Look-ups in named tables: a row name and a column name give one cell, copied from the table.

Sep:
,Kapu,Nodudef,Bav,Takalan,Roru,Rura,Zeposo,Kos,Pud,Vepes
Dumek,5.87,6.47,5.64,3.32,4.91,5.69,5.17,5.38,4.46,4.66
Kobi,7.45,4.50,6.18,7.05,4.98,5.48,5.04,5.50,4.27,7.57
Tafikop,5.61,5.80,5.53,6.46,4.85,5.07,5.23,5.64,3.50,6.42
Vos,0.99,5.01,5.01,8.65,5.13,6.36,5.19,5.58,3.41,7.64
Mit,4.74,4.94,5.20,7.00,5.69,5.67,5.51,5.56,4.57,5.79

What is the Nodudef of Kobi in Sep? 4.50
What is the Bav of Tafikop in Sep? 5.53
What is the Kos of Vos in Sep? 5.58
What is the Rura of Tafikop in Sep? 5.07
What is the Nodudef of Vos in Sep? 5.01
What is the Pud of Vos in Sep? 3.41
What is the Bav of Dumek in Sep? 5.64
What is the Vepes of Tafikop in Sep? 6.42
What is the Kos of Mit in Sep? 5.56
What is the Pud of Kobi in Sep? 4.27
What is the Zeposo of Vos in Sep? 5.19
What is the Rura of Mit in Sep? 5.67
What is the Vepes of Dumek in Sep? 4.66
What is the Nodudef of Dumek in Sep? 6.47
What is the Takalan of Vos in Sep? 8.65
What is the Nodudef of Tafikop in Sep? 5.80
What is the Rura of Vos in Sep? 6.36
What is the Kos of Tafikop in Sep? 5.64
What is the Bav of Vos in Sep? 5.01
What is the Kapu of Tafikop in Sep? 5.61
Row with the largest Bav: Kobi

Table Vuk
columns: Zok, Bor, Ponim
Pumig: [46, 33, 45]
Repinuz: [36, 52, 43]
Devevup: [41, 43, 47]
Mav: [48, 34, 45]
Rozopuf: [29, 64, 46]
Bilu: [46, 40, 36]
Sefak: [14, 88, 57]
Guzir: [34, 51, 46]
Dasose: [44, 43, 45]

Ponim of Repinuz = 43
Bor of Pumig = 33
Bor of Devevup = 43
Ponim of Pumig = 45
Ponim of Mav = 45
Bor of Mav = 34
Zok of Pumig = 46
Ponim of Guzir = 46
Ponim of Sefak = 57
Zok of Mav = 48
Zok of Dasose = 44
Bor of Bilu = 40
Zok of Rozopuf = 29
Ponim of Devevup = 47
Bor of Repinuz = 52
Ponim of Bilu = 36
Ponim of Rozopuf = 46
Bor of Dasose = 43
Bor of Rozopuf = 64
Zok of Guzir = 34

Faza
|  | Pavivat | Lami | Mimapod | Zipamek | Musa | Busema |
|---|---|---|---|---|---|---|
| Kem | 43.727 | 3.526 | -38.218 | 21.216 | -32.028 | -35.533 |
| Bos | -23.582 | -21.273 | -50.970 | -13.786 | 33.785 | -19.692 |
| Segibi | 1.610 | 18.984 | 78.561 | -30.402 | -20.205 | 41.293 |
| Tono | -34.651 | -6.108 | 27.292 | 25.839 | -12.797 | 72.441 |
| Pebat | 3.010 | 25.937 | 35.446 | -45.012 | -33.494 | 30.533 |
| Sumefuv | 15.021 | 51.694 | 39.492 | 10.993 | 47.119 | -6.763 |
| Tig | 44.686 | -1.744 | 7.624 | 76.373 | 18.020 | -11.801 |
| Varu | -41.910 | -25.971 | -18.138 | -15.551 | 6.422 | 29.730 |
| Baz | 27.199 | 13.040 | -32.236 | -39.332 | -32.192 | -19.850 |
| Nedor | 5.659 | 7.598 | 32.151 | 69.195 | 24.127 | 34.096 |
| Sivepa | 12.218 | 30.713 | -16.151 | 3.354 | 72.406 | -34.159 |

Tono, Pavivat => -34.651
Tono, Zipamek => 25.839
Tono, Busema => 72.441
Varu, Busema => 29.730
Tono, Musa => -12.797
Kem, Mimapod => -38.218
Varu, Lami => -25.971
Sumefuv, Musa => 47.119
Pebat, Zipamek => -45.012
Baz, Zipamek => -39.332
Sivepa, Zipamek => 3.354
Segibi, Musa => -20.205
Tig, Pavivat => 44.686
Sivepa, Mimapod => -16.151
Kem, Pavivat => 43.727
Row with the largest Busema: Tono

Sil.csv
,Giz,Gikodi,Ronebu,Buzik
Dezup,-92378,13344,-34954,7011
Tefif,-96947,13583,-33853,49397
Buzu,-96371,32586,-15834,13135
Dasin,-87812,32074,-31649,8865
Sel,-50938,43362,-51219,-5668
Godiv,-72811,61755,-36560,-21301

Buzik of Sel = -5668
Giz of Buzu = -96371
Buzik of Buzu = 13135
Buzik of Tefif = 49397
Gikodi of Dasin = 32074
Giz of Godiv = -72811
Ronebu of Buzu = -15834
Ronebu of Godiv = -36560
Gikodi of Godiv = 61755
Ronebu of Sel = -51219
Gikodi of Dezup = 13344
Ronebu of Dasin = -31649

Table Napeb
|  | Ful | Fuz | Lato | Leri | Nuve | Gam | Sas | Zafer |
|---|---|---|---|---|---|---|---|---|
| Gepu | 0.63 | 0.24 | 0.36 | 0.38 | 0.34 | 0.10 | 0.64 | 0.31 |
| Lapes | 0.39 | 0.37 | 0.53 | 0.20 | 0.45 | 0.62 | 0.38 | 0.24 |
| Makad | 0.46 | 0.23 | 0.34 | 0.60 | 0.25 | 0.29 | 0.68 | 0.35 |
| Fif | 0.24 | 0.37 | 0.50 | 0.13 | 0.53 | 0.72 | 0.41 | 0.31 |
| Vizis | 0.45 | 0.55 | 0.61 | 0.49 | 0.73 | 0.54 | 0.40 | 0.65 |
| Resa | 0.46 | 0.48 | 0.48 | 0.43 | 0.45 | 0.45 | 0.43 | 0.45 |
| Tiniz | 0.44 | 0.26 | 0.31 | 0.56 | 0.32 | 0.32 | 0.64 | 0.37 |
| Forer | 0.27 | 0.32 | 0.44 | 0.14 | 0.42 | 0.64 | 0.44 | 0.26 |
| Temig | 0.35 | 0.28 | 0.36 | 0.13 | 0.47 | 0.57 | 0.50 | 0.27 |
| Radi | 0.60 | 0.29 | 0.35 | 0.40 | 0.34 | 0.13 | 0.59 | 0.34 |
| Tafule | 0.44 | 0.59 | 0.62 | 0.48 | 0.64 | 0.53 | 0.35 | 0.62 |
| Ralu | 0.45 | 0.58 | 0.66 | 0.48 | 0.72 | 0.57 | 0.38 | 0.65 |
| Saz | 0.45 | 0.56 | 0.65 | 0.49 | 0.77 | 0.57 | 0.42 | 0.70 |

Ralu, Zafer: 0.65
Radi, Leri: 0.40
Resa, Gam: 0.45
Resa, Lato: 0.48
Tafule, Fuz: 0.59
Tiniz, Zafer: 0.37
Gepu, Lato: 0.36
Tiniz, Gam: 0.32
Which row has the largest Nuve? Saz

